grid =
[[128 128 128 128 128 128 128 129]
 [103 133 116 117 140 118 132 117]
 [135 135 139 124 129 111 151 110]
 [110 129 117 129 133 133 114 128]
 [122 125 148 126 112 102 139 142]
 [117 140 147 140 119 110 134 111]
 [103 132 114 115 141 118 133 119]
 [121 135 115 116 145 124 142 106]
 [108 133 116 117 140 119 134 117]
 [133 137 134 148 125 140 117 111]
 [128 137 132 123 134 115 147 106]
 [139 135 139 125 130 115 151 110]
 [100 127 128 129 122 117 116 140]
 [132 129 103 121 148 150 123 116]]
Rows and columns are numbered from 1.
Report the top entry of the column that holds the smallest entry.
Answer: 128
Report the entry at row 3, column 1.
Answer: 135
The bottom entry of the column that holds the smallest entry: 132
Report the entry in the top-right corner.
Answer: 129
Report the entry just left of 112.
Answer: 126
Report the bottom-right entry.
Answer: 116
Report the entry in row 2 and column 3.
Answer: 116
Report the entry just right of the smallest entry.
Answer: 127
The entry in row 2 and column 1 is 103
Report the entry at row 1, column 3.
Answer: 128
The entry at row 1, column 2 -> 128
Report the entry at row 3, column 2.
Answer: 135

Questions about the row below.
1) Give the entry just right of 112.
2) Give the maximum.
102	139	124	135	112	128	110	154	131
1) 128
2) 154

Read these off the row that follows.
1) Read off the entry just left of 102.
2) Read off the entry just left of 122.
[133 102 138 126 114 122]
1) 133
2) 114

[131 128 125 116 158 122 131 122 133 122 123 128 146 131 132]
Give the entry just left of 123.
122
The smallest entry -> 116
Give the entry just right of 116.
158
